Here is a tiny trained network, its code and every weight. The questions are about switching its units off for an input and a target symbol, where a switched-off unit gives its printed mean instead of its output.

import numpy as np


def w(rows, s, z=0):
    codes = np.array(rows[::2]) - 128.0
    scale = np.full(codes.shape[1], s)
    scale[-1] = z or s
    return codes * scale


def f(y):
    return np.maximum(y, 0)


def softmax(a):
    e = np.exp(a - a.max(-1, keepdims=True))
    return e / e.sum(-1, keepdims=True)


def log_softmax(a):
    a = a - a.max(-1, keepdims=True)
    return a - np.log(np.exp(a).sum(-1, keepdims=True))


def net(x, mask):
    ids = ['αβγδεηθμξπσφψω'.index(c) for c in x.split()]
    T = len(ids)
    res = E[ids] + P[:T]
    u = 0
    for l in range(2):
        q, k, v = (res @ M[l].T for M in (Q, K, V))
        z = softmax(np.where(np.tri(T) > 0, q @ k.T / 4**0.5, -1e9)) @ v
        res = res + np.where(mask[u], z, O[l][:, -1]) @ O[l][:, :-1]
        u += 1
        y = f(res @ A[l][:, :-1].T + A[l][:, -1])
        res = res + np.where(mask[u : u + 4], y, B[l][:, -1]) @ B[l][:, :-1]
        u += 4
    return log_softmax(res[-1] @ U[:, :-1].T + U[:, -1])


Q, K, V, O, A, B = {}, {}, {}, {}, {}, {}
E = w([
[162,224,145],'α',
[86,129,117],'β',
[77,85,38],'γ',
[127,140,90],'δ',
[114,105,19],'ε',
[146,78,60],'η',
[1,76,75],'θ',
[106,136,102],'μ',
[144,34,49],'ξ',
[173,116,72],'π',
[82,150,126],'σ',
[220,68,44],'φ',
[157,147,97],'ψ',
[209,178,123],'ω',
],0.0073)
P = w([
[197,101,100],'0',
[18,227,2],'1',
[92,85,152],'2',
[14,221,30],'3',
[113,95,178],'4',
[55,217,37],'5',
[132,86,182],'6',
[71,202,32],'7',
[140,69,167],'8',
[70,236,66],'9',
[178,68,163],'10',
[75,225,68],'11',
],0.0084)
Q[0] = w([
[8,65,198],'0.h1',
[174,234,4],'0.h1',
[177,175,83],'0.h1',
[210,132,4],'0.h1',
],0.0035)
K[0] = w([
[207,34,168],'0.h1',
[21,198,9],'0.h1',
[70,198,103],'0.h1',
[118,229,3],'0.h1',
],0.0042)
V[0] = w([
[2,251,224],'0.h1',
[160,63,214],'0.h1',
[31,116,84],'0.h1',
[242,83,138],'0.h1',
],0.0075)
O[0] = w([
[59,163,193,106],'0.h1',
[193,28,214,1],'0.h1',
[2,121,87,222],'0.h1',
[227,103,124,52],'0.h1',
],0.008,0.0048)
A[0] = w([
[111,235,126,212],'0.n1',
[34,119,211,254],'0.n2',
[78,170,2,109],'0.n3',
[51,114,27,127],'0.n4',
],0.006,0.0065)
B[0] = w([
[78,94,23,229],'0.n1',
[254,78,39,218],'0.n2',
[133,248,127,250],'0.n3',
[189,243,152,245],'0.n4',
],0.0064,0.011)
Q[1] = w([
[254,56,72],'1.h1',
[55,145,200],'1.h1',
[203,32,80],'1.h1',
[169,124,62],'1.h1',
],0.0085)
K[1] = w([
[205,116,63],'1.h1',
[11,163,105],'1.h1',
[206,166,95],'1.h1',
[204,58,141],'1.h1',
],0.011)
V[1] = w([
[240,99,109],'1.h1',
[149,254,130],'1.h1',
[67,24,104],'1.h1',
[65,253,88],'1.h1',
],0.0087)
O[1] = w([
[97,133,194,247],'1.h1',
[250,157,178,131],'1.h1',
[35,40,48,106],'1.h1',
[232,110,109,94],'1.h1',
],0.011,0.013)
A[1] = w([
[178,165,31,73],'1.n1',
[2,159,108,86],'1.n2',
[108,158,78,174],'1.n3',
[177,30,19,255],'1.n4',
],0.0061,0.0043)
B[1] = w([
[73,91,169,221],'1.n1',
[219,72,116,249],'1.n2',
[92,142,115,217],'1.n3',
[174,22,2,150],'1.n4',
],0.0082,0.012)
U = w([
[183,169,193,117],'α',
[74,213,108,199],'β',
[112,101,62,187],'γ',
[219,137,136,144],'δ',
[216,171,185,141],'ε',
[34,118,202,55],'η',
[90,135,183,144],'θ',
[124,196,255,57],'μ',
[103,156,78,191],'ξ',
[132,76,87,122],'π',
[34,52,95,1],'σ',
[119,147,184,140],'φ',
[72,90,142,119],'ψ',
[237,86,62,54],'ω',
],0.0063,0.0028)

Each question gives the input, a string of symbols that net reads in full, and the target symbol t.
The units are the heads (4 rows each of Q, K, V and O) and the neurons (one row each of A and B). Each row of codes is followed by its name. A weight is (code - 128) times the scale printed after its matrix; where a second scale follows, it is the last column's (O, A, B and U).
mask holds one flag per unit, layer by layer, with each layer's heads first. A switched-off unit (its flag False) gives its mean, the last column of its rows in O or B, instead of its output. The means were averaged over made-up inputs and are rounded, as every weight is.
A unit's drop is (log p(t) with every unit on - log p(t) with that unit switched off) / (log p(t) with every unit on - log p(t) with every unit switched off).
The circuit of an input: a set's keep is (log p(t) with only the set's units on - log p(t) with every unit switched off) / (log p(t) with every unit on - log p(t) with every unit switched off). Starting from all 10 units, units are removed one at a time, each time the one whose removal leaves the highest keep (on an exact tie, the one counted first), for as long as the keep stays at least 0.8.
circuit, biggest first: the units of the circuit, biggest drop first
k most important neurons: the k neurons with the biggest drops, biggest first
k most important neurons of layer l: the k neurons of layer l with the biggest drops, biggest first
drop when u is switched off: that unit's drop, to one decimal
input θ σ ψ π σ δ φ φ α, target ω: 3 most important neurons of layer 0 -> (0.n4; 0.n3; 0.n2)
input ω β θ γ φ ω ψ γ ψ, target μ: circuit, biggest first -> (0.h1; 1.h1)
input ξ φ ψ μ σ β θ β ω θ σ, target σ: circuit, biggest first -> (0.h1; 0.n3; 0.n4; 1.h1)
input φ γ β ξ θ, target η: 3 most important neurons -> (0.n3; 0.n4; 0.n1)
input φ ω ω η ε ω β φ μ, target η: circuit, biggest first -> (0.h1; 1.h1; 0.n3)
input ξ γ ω ξ μ φ π ω β, target σ: circuit, biggest first -> (0.h1; 0.n4; 0.n3; 1.h1)
input θ γ μ π α, target ω: 3 most important neurons -> (1.n4; 0.n4; 0.n3)
input θ γ π ψ η ω ψ β ω γ θ, target ω: 2 most important neurons -> (1.n4; 0.n4)
input φ ψ ψ ξ ω, target η: 3 most important neurons of layer 0 -> (0.n4; 0.n3; 0.n1)
input θ γ ω ξ π, target ω: 2 most important neurons -> (1.n4; 0.n4)
input θ η φ θ δ α φ π θ α θ, target ω: 2 most important neurons -> (1.n4; 0.n2)
input ω ξ ε σ ω δ η β σ, target μ: most important neuron -> (0.n1)
input ω θ θ φ σ, target μ: 2 most important neurons -> (0.n2; 0.n1)
input ω η δ θ θ γ β, target μ: 2 most important neurons -> (0.n1; 0.n2)
input θ μ β γ θ η δ, target ω: most important neuron -> (1.n4)
input φ ψ ψ α φ η α β ξ ε σ, target η: 2 most important neurons -> (0.n4; 0.n3)
input θ α ω, target ω: 3 most important neurons of layer 0 -> (0.n4; 0.n3; 0.n2)
input ω η θ φ δ π μ, target μ: 2 most important neurons -> (0.n1; 1.n4)
input ω ε ε θ γ γ ω ψ δ γ θ, target μ: drop when 0.h1 is switched off -> 2.5
input φ σ φ σ β, target η: drop when 1.n3 is switched off -> 0.0
input φ ξ γ ξ γ φ ε ε γ β σ, target η: drop when 0.h1 is switched off -> 3.6
input θ β γ, target ω: drop when 1.h1 is switched off -> 1.0
input ξ θ μ φ ψ σ γ σ ε δ γ, target σ: most important neuron of layer 1 -> (1.n2)
input φ δ β δ δ ε θ θ ξ ε γ, target η: 3 most important neurons of layer 0 -> (0.n3; 0.n4; 0.n1)
input φ μ π, target η: 3 most important neurons of layer 0 -> (0.n4; 0.n3; 0.n1)
